Here is a tiny trained network, its code and every weight. The questions are about switching its units off for an input and a target symbol, where a switched-off unit gives its printed mean instead of its output.

import numpy as np


def w(rows, s, z=0):
    codes = np.array(rows[::2]) - 128.0
    scale = np.full(codes.shape[1], s)
    scale[-1] = z or s
    return codes * scale


def norm(h):
    return h / np.sqrt((h * h).mean(-1, keepdims=True) + 1e-5)


def f(y):
    return np.maximum(y, 0)


def softmax(a):
    e = np.exp(a - a.max(-1, keepdims=True))
    return e / e.sum(-1, keepdims=True)


def log_softmax(a):
    a = a - a.max(-1, keepdims=True)
    return a - np.log(np.exp(a).sum(-1, keepdims=True))


def net(x, mask):
    ids = ['αβγδεηθλμπστφψ'.index(c) for c in x.split()]
    T = len(ids)
    res = E[ids] + P[:T]
    u = 0
    for l in range(3):
        q, k, v = (norm(res) @ M[l].T for M in (Q, K, V))
        z = softmax(np.where(np.tri(T) > 0, q @ k.T / 4**0.5, -1e9)) @ v
        res = res + np.where(mask[u], z, O[l][:, -1]) @ O[l][:, :-1]
        u += 1
        y = f(norm(res) @ A[l][:, :-1].T + A[l][:, -1])
        res = res + np.where(mask[u : u + 4], y, B[l][:, -1]) @ B[l][:, :-1]
        u += 4
    return log_softmax(norm(res)[-1] @ U[:, :-1].T + U[:, -1])


Q, K, V, O, A, B = {}, {}, {}, {}, {}, {}
E = w([
[140,100,70,136],'α',
[112,134,117,160],'β',
[130,118,156,45],'γ',
[94,109,93,95],'δ',
[32,195,55,75],'ε',
[123,100,54,190],'η',
[76,124,133,123],'θ',
[154,79,170,178],'λ',
[164,121,130,84],'μ',
[144,123,90,111],'π',
[162,118,161,62],'σ',
[109,114,80,164],'τ',
[183,174,251,246],'φ',
[124,134,114,122],'ψ',
],0.023)
P = w([
[161,209,56,176],'0',
[55,73,85,76],'1',
[26,52,106,112],'2',
[11,58,119,147],'3',
[94,33,87,125],'4',
[108,38,90,146],'5',
[106,43,147,109],'6',
[91,46,173,131],'7',
[124,46,178,177],'8',
[169,63,111,106],'9',
[153,55,148,104],'10',
[149,61,116,130],'11',
[188,66,150,146],'12',
[180,40,116,106],'13',
],0.011)
Q[0] = w([
[144,214,99,193],'L0H1',
[135,221,162,123],'L0H1',
[127,248,58,100],'L0H1',
[199,168,94,139],'L0H1',
],0.014)
K[0] = w([
[75,159,96,67],'L0H1',
[114,141,47,89],'L0H1',
[143,249,117,75],'L0H1',
[39,184,101,148],'L0H1',
],0.013)
V[0] = w([
[210,200,91,184],'L0H1',
[36,162,65,79],'L0H1',
[123,73,115,213],'L0H1',
[10,96,121,68],'L0H1',
],0.013)
O[0] = w([
[123,189,116,252,75],'L0H1',
[112,184,169,40,17],'L0H1',
[105,92,245,183,254],'L0H1',
[168,164,67,38,109],'L0H1',
],0.011,0.012)
A[0] = w([
[114,58,128,183,211],'L0N1',
[193,136,209,155,125],'L0N2',
[126,46,104,3,247],'L0N3',
[212,140,144,115,2],'L0N4',
],0.013,0.0083)
B[0] = w([
[70,48,195,129,248],'L0N1',
[38,102,104,142,171],'L0N2',
[64,82,175,247,205],'L0N3',
[147,31,183,216,128],'L0N4',
],0.013,0.018)
Q[1] = w([
[80,24,179,126],'L1H1',
[101,180,44,251],'L1H1',
[101,96,246,151],'L1H1',
[50,109,120,97],'L1H1',
],0.012)
K[1] = w([
[213,250,117,164],'L1H1',
[126,86,217,1],'L1H1',
[117,216,60,109],'L1H1',
[205,147,61,85],'L1H1',
],0.0092)
V[1] = w([
[112,95,51,197],'L1H1',
[154,168,6,159],'L1H1',
[227,123,103,175],'L1H1',
[66,86,234,128],'L1H1',
],0.013)
O[1] = w([
[88,189,18,178,254],'L1H1',
[10,157,71,201,128],'L1H1',
[162,25,93,233,29],'L1H1',
[207,121,137,49,244],'L1H1',
],0.012,0.0062)
A[1] = w([
[234,117,127,104,94],'L1N1',
[189,213,159,64,71],'L1N2',
[141,80,9,87,57],'L1N3',
[157,189,116,196,12],'L1N4',
],0.015,0.011)
B[1] = w([
[126,146,79,134,158],'L1N1',
[63,26,52,52,255],'L1N2',
[190,94,38,2,141],'L1N3',
[209,57,123,90,147],'L1N4',
],0.012,0.00061)
Q[2] = w([
[195,122,52,173],'L2H1',
[222,140,74,90],'L2H1',
[201,167,61,117],'L2H1',
[7,17,161,144],'L2H1',
],0.016)
K[2] = w([
[77,90,208,67],'L2H1',
[41,89,185,77],'L2H1',
[108,36,150,91],'L2H1',
[184,250,167,191],'L2H1',
],0.017)
V[2] = w([
[163,165,11,231],'L2H1',
[253,26,208,72],'L2H1',
[97,112,117,120],'L2H1',
[126,185,16,207],'L2H1',
],0.015)
O[2] = w([
[201,134,77,197,197],'L2H1',
[145,8,97,43,2],'L2H1',
[126,164,110,131,139],'L2H1',
[189,153,64,226,197],'L2H1',
],0.015)
A[2] = w([
[21,97,200,49,181],'L2N1',
[198,220,152,194,111],'L2N2',
[95,249,148,129,8],'L2N3',
[98,178,117,255,192],'L2N4',
],0.018,0.012)
B[2] = w([
[194,100,39,69,207],'L2N1',
[152,104,20,40,177],'L2N2',
[143,118,253,143,134],'L2N3',
[159,84,247,13,252],'L2N4',
],0.017,0.022)
U = w([
[212,152,147,114,23],'α',
[143,143,153,113,95],'β',
[66,217,149,154,174],'γ',
[89,179,201,96,51],'δ',
[73,167,184,121,64],'ε',
[138,141,148,121,31],'η',
[29,158,83,74,251],'θ',
[122,12,11,159,48],'λ',
[131,149,102,155,91],'μ',
[166,167,120,162,91],'π',
[24,151,17,207,234],'σ',
[165,151,175,96,2],'τ',
[49,57,188,174,214],'φ',
[150,166,135,146,75],'ψ',
],0.011,0.0071)

Each question gives the input, a string of symbols that net reads in full, and the target symbol t.
The units are the heads (4 rows each of Q, K, V and O) and the neurons (one row each of A and B). Each row of codes is followed by its name. A weight is (code - 128) times the scale printed after its matrix; where a second scale follows, it is the last column's (O, A, B and U).
mask holds one flag per unit, layer by layer, with each layer's heads first. A switched-off unit (its flag False) gives its mean, the last column of its rows in O or B, instead of its output. The means were averaged over made-up inputs and are rounded, as every weight is.
A unit's drop is (log p(t) with every unit on - log p(t) with that unit switched off) / (log p(t) with every unit on - log p(t) with every unit switched off).
The circuit of an input: a set's keep is (log p(t) with only the set's units on - log p(t) with every unit switched off) / (log p(t) with every unit on - log p(t) with every unit switched off). Starting from the 12 units with the biggest drops (on a tie, the unit counted first), units are removed one at a time, each time the one whose removal leaves the highest keep (on an exact tie, the one counted first), for as long as the keep stays at least 0.8.
circuit, biggest first: the units of the circuit, biggest drop first
unit that matters most: the unit with the biggest drop
top k neurons: the k neurons with the biggest drops, biggest first
k most important neurons of layer l: the k neurons of layer l with the biggest drops, biggest first
input θ α δ γ μ, target θ: circuit, biggest first	(L2H1, L0H1)
input λ π φ θ λ μ, target λ: circuit, biggest first	(L2H1, L1H1, L2N4, L0H1)
input λ α σ θ θ σ ε δ ε, target θ: circuit, biggest first	(L2H1)
input σ θ θ τ θ σ λ θ μ β λ θ π, target σ: circuit, biggest first	(L1H1, L0N1, L0H1, L0N3)
input γ τ α, target γ: circuit, biggest first	(L0H1, L0N1, L1H1, L2H1)
input λ ψ θ β ψ λ σ ε ε τ, target λ: 2 most important neurons of layer 0	(L0N3, L0N1)
input λ λ λ λ θ μ π, target λ: top 2 neurons	(L2N4, L2N1)
input λ τ θ λ θ τ λ σ θ λ τ θ, target λ: top 2 neurons	(L2N4, L0N3)
input σ ε δ, target σ: circuit, biggest first	(L1H1, L0H1, L0N1)
input θ φ γ, target θ: circuit, biggest first	(L2H1, L2N4)
input θ λ λ θ, target θ: circuit, biggest first	(L2H1, L2N1)
input λ λ σ ψ, target λ: top 3 neurons	(L2N4, L0N3, L2N1)
input λ λ θ φ, target λ: top 3 neurons	(L2N4, L2N1, L0N2)
input γ α ε σ, target γ: unit that matters most	L0H1
input γ θ φ, target γ: top 2 neurons	(L0N1, L0N3)
input λ λ ψ π γ ε δ λ λ η σ δ, target λ: top 3 neurons	(L2N4, L0N3, L2N1)
input γ σ γ, target γ: top 3 neurons	(L0N1, L0N3, L2N4)
input γ λ π λ θ μ β μ ε θ ε, target θ: top 2 neurons	(L1N2, L2N4)
input λ σ θ ψ λ β, target λ: top 3 neurons	(L2N4, L0N3, L2N1)
input σ μ η λ λ β, target σ: top 2 neurons	(L0N1, L0N3)
input σ σ τ θ, target σ: unit that matters most	L1H1
